Look-ups in named tables: a row name and a column name give one cell, copied from the table.

Gipasa.tsv
	Lavem	Kife
Zemulu	97	110
Vevike	101	125
Kikilu	85	102
Bam	93	92
Zosi	104	191
Dez	95	111
Narobez	105	89
Zedaz	124	73
Kigerep	66	83
Deza	94	117
Fav	94	81
Tul	95	51
Kamoki	78	59
Mak	142	65

Deza, Lavem => 94
Dez, Lavem => 95
Zosi, Lavem => 104
Narobez, Lavem => 105
Zemulu, Lavem => 97
Zedaz, Lavem => 124
Bam, Kife => 92
Fav, Lavem => 94
Kikilu, Lavem => 85
Deza, Kife => 117
Kikilu, Kife => 102
Vevike, Lavem => 101
Bam, Lavem => 93
Kigerep, Kife => 83
Mak, Kife => 65
Row with the largest Kife: Zosi

Table Vofarir
	Tir	Tevar
Luz	163	134
Pev	136	188
Ros	118	163
Bapanoz	93	64
Mikir	111	163
Debarik	210	173
Bafi	164	108
Susobip	120	150
Zel	132	122
Fav	46	136
Bizovu	120	152
Loramu	161	161
Sufuf	163	163

What is the Tevar of Ros in Vofarir?
163
What is the Tevar of Mikir in Vofarir?
163
What is the Tir of Sufuf in Vofarir?
163
What is the Tir of Susobip in Vofarir?
120
What is the Tevar of Bapanoz in Vofarir?
64
What is the Tevar of Susobip in Vofarir?
150
What is the Tevar of Luz in Vofarir?
134
What is the Tir of Mikir in Vofarir?
111
What is the Tir of Luz in Vofarir?
163
What is the Tevar of Zel in Vofarir?
122
What is the Tir of Debarik in Vofarir?
210
What is the Tevar of Fav in Vofarir?
136
What is the Tir of Loramu in Vofarir?
161
What is the Tevar of Bizovu in Vofarir?
152
What is the Tevar of Debarik in Vofarir?
173
Which row has the largest Tevar? Pev

Table Peri
|  | Tutidud | Kimuse | Pib | Tuzo | Sirug | Nuf | Sunezun | Vez | Toziru | Negu |
|---|---|---|---|---|---|---|---|---|---|---|
| Zotidom | 22475 | 34210 | 24788 | 9623 | 29338 | 16794 | 14447 | 38026 | 28620 | 21363 |
| Vokose | 52580 | 34307 | 38522 | 40716 | 52122 | 45849 | 39013 | 76598 | 32555 | 44098 |
| Tipaf | 24977 | 28224 | 28541 | 43097 | 62166 | 33744 | 51385 | 13071 | 45918 | 30463 |
| Seno | 27090 | 36594 | 37786 | 25823 | 77459 | 28475 | 32095 | 35933 | 27895 | 28023 |
| Bopogop | 55707 | 32442 | 20935 | 59124 | 26874 | 35557 | 66066 | 38484 | 30602 | 25661 |

Nuf of Seno: 28475
Sunezun of Zotidom: 14447
Sirug of Tipaf: 62166
Toziru of Zotidom: 28620
Tuzo of Zotidom: 9623
Sunezun of Tipaf: 51385
Nuf of Bopogop: 35557
Pib of Tipaf: 28541
Nuf of Zotidom: 16794
Toziru of Tipaf: 45918
Kimuse of Tipaf: 28224
Toziru of Seno: 27895
Negu of Vokose: 44098
Tutidud of Vokose: 52580
Row with the largest Sirug: Seno

Table Gad
|  | Lukego | Dup | Davulo | Nemiv | Sem | Niba | Meluz | Fidaf |
|---|---|---|---|---|---|---|---|---|
| Faf | 0.7 | 0.7 | 0.3 | 0.9 | 0.7 | 0.5 | 0.7 | 0.7 |
| Ruf | 0.7 | 0.7 | 0.8 | 0.5 | 0.5 | 0.7 | 0.6 | 0.6 |
| Labevi | 0.6 | 0.3 | 0.3 | 0.9 | 0.4 | 1.0 | 0.3 | 0.8 |
| Gimo | 0.7 | 0.8 | 0.6 | 0.7 | 0.6 | 0.6 | 0.5 | 0.4 |
| Kuliket | 0.7 | 0.6 | 0.9 | 0.6 | 0.6 | 0.7 | 0.7 | 0.6 |
| Bugubi | 0.9 | 0.8 | 0.6 | 0.6 | 0.8 | 0.5 | 0.9 | 0.4 |
| Niveg | 0.2 | 0.5 | 0.7 | 0.8 | 0.5 | 0.5 | 0.8 | 0.8 |
| Gutavos | 0.2 | 0.5 | 0.8 | 0.5 | 0.7 | 0.9 | 0.6 | 0.8 |
| Netoze | 0.5 | 0.6 | 0.6 | 0.6 | 0.5 | 0.5 | 0.6 | 0.6 |
| Ralipo | 0.7 | 0.5 | 0.9 | 0.8 | 0.7 | 0.7 | 0.5 | 0.8 |

Sem of Ralipo: 0.7
Dup of Ralipo: 0.5
Dup of Faf: 0.7
Lukego of Kuliket: 0.7
Davulo of Niveg: 0.7
Sem of Gutavos: 0.7
Lukego of Bugubi: 0.9
Fidaf of Netoze: 0.6
Fidaf of Niveg: 0.8
Lukego of Faf: 0.7
Sem of Labevi: 0.4
Nemiv of Gimo: 0.7
Dup of Gutavos: 0.5
Meluz of Netoze: 0.6
Niba of Ralipo: 0.7
Nemiv of Ruf: 0.5
Fidaf of Kuliket: 0.6
Niba of Bugubi: 0.5

Niz =
cols = Likap, Korat, Larad, Rirunu
Ner: [98, 137, 138, 162]
Sibuzi: [130, 141, 134, 183]
Fel: [182, 134, 121, 125]
Zube: [187, 225, 159, 151]
Bes: [134, 172, 140, 73]
Gusudos: [181, 182, 185, 176]
Los: [135, 218, 77, 125]
Lazeliz: [197, 146, 239, 62]
Zukazi: [237, 179, 228, 174]
Dibi: [220, 181, 250, 125]
Boloboz: [177, 124, 128, 197]
Bez: [136, 202, 54, 212]

Korat of Zube is 225
Likap of Ner is 98
Korat of Bez is 202
Korat of Sibuzi is 141
Rirunu of Zukazi is 174
Likap of Dibi is 220
Likap of Los is 135
Rirunu of Sibuzi is 183
Rirunu of Zube is 151
Korat of Bes is 172
Larad of Ner is 138
Larad of Bez is 54
Rirunu of Bez is 212
Rirunu of Boloboz is 197
Likap of Zukazi is 237
Likap of Bes is 134
Korat of Gusudos is 182
Likap of Boloboz is 177
Larad of Lazeliz is 239
Row with the largest Likap: Zukazi

Gep
        Muf  Gub
Ladig   143   46
Pab     233  160
Salis    74  128
Dusupo  245  167

Muf of Ladig = 143
Gub of Salis = 128
Gub of Dusupo = 167
Gub of Ladig = 46
Muf of Salis = 74
Muf of Dusupo = 245
Muf of Pab = 233
Gub of Pab = 160

Table Zud
|  | Siv | Vinot | Pum | Binar | Dozar |
|---|---|---|---|---|---|
| Sav | 69.114 | 70.056 | 49.634 | 80.448 | 77.844 |
| Sabu | 56.953 | 57.333 | 56.266 | 80.602 | 82.067 |
| Lop | 55.648 | 62.878 | 53.234 | 81.678 | 80.226 |
| Fosu | 68.188 | 69.507 | 49.161 | 81.653 | 78.026 |
| Ledumu | 68.880 | 70.224 | 49.846 | 80.065 | 77.788 |
| Til | 85.596 | 65.053 | 71.089 | 47.129 | 79.504 |
| Kipagab | 84.371 | 70.801 | 68.205 | 47.783 | 77.596 |
| Guka | 80.250 | 82.945 | 53.289 | 63.968 | 73.565 |
| Gonuti | 71.025 | 68.891 | 47.369 | 84.177 | 78.230 |
| Zipili | 50.429 | 14.042 | 91.482 | 57.832 | 96.438 |
| Leba | 59.960 | 57.322 | 56.666 | 79.599 | 82.071 |
| Non | 64.142 | 73.729 | 48.554 | 80.536 | 76.624 |
| Seval | 70.189 | 69.101 | 50.966 | 78.901 | 78.161 |

Zipili, Siv => 50.429
Gonuti, Vinot => 68.891
Ledumu, Siv => 68.880
Sabu, Vinot => 57.333
Non, Vinot => 73.729
Gonuti, Siv => 71.025
Which row has the largest Pum? Zipili

Pof.tsv
	Vefoteg	Serase	Porok	Pizi	Favomu	Buzabe	Sovusu	Zibodu	Ruvo
Fopo	8.3	6.4	5.6	7.2	6.2	6.1	3.5	7.0	4.1
Ful	3.8	4.3	4.3	4.5	5.1	5.8	6.6	6.7	8.2
Rut	6.7	7.1	6.4	8.2	6.4	5.6	4.4	5.4	5.8
Vul	4.5	2.4	4.1	4.3	3.9	5.4	7.8	3.5	4.3
Paf	7.9	5.6	5.5	7.2	5.7	6.4	2.7	6.2	7.9
Sefugef	3.4	5.7	6.4	3.5	8.1	3.6	5.3	5.5	7.2
Zus	3.0	4.7	5.2	4.7	4.7	1.9	4.9	4.0	6.0
Luzem	1.8	4.5	4.1	8.0	3.8	5.7	7.0	4.8	4.7
Zasen	3.6	5.6	3.9	5.3	6.3	6.4	4.7	3.6	1.5
Soturi	3.3	4.3	3.5	6.2	6.1	3.4	6.2	4.8	5.6
Gosog	4.5	7.3	2.8	3.6	3.8	6.7	6.3	2.7	4.7

What is the Porok of Rut in Pof? 6.4
What is the Porok of Sefugef in Pof? 6.4
What is the Favomu of Rut in Pof? 6.4
What is the Ruvo of Luzem in Pof? 4.7
What is the Ruvo of Rut in Pof? 5.8
What is the Zibodu of Fopo in Pof? 7.0
What is the Vefoteg of Vul in Pof? 4.5
What is the Buzabe of Rut in Pof? 5.6
What is the Sovusu of Rut in Pof? 4.4
What is the Vefoteg of Paf in Pof? 7.9
What is the Sovusu of Gosog in Pof? 6.3

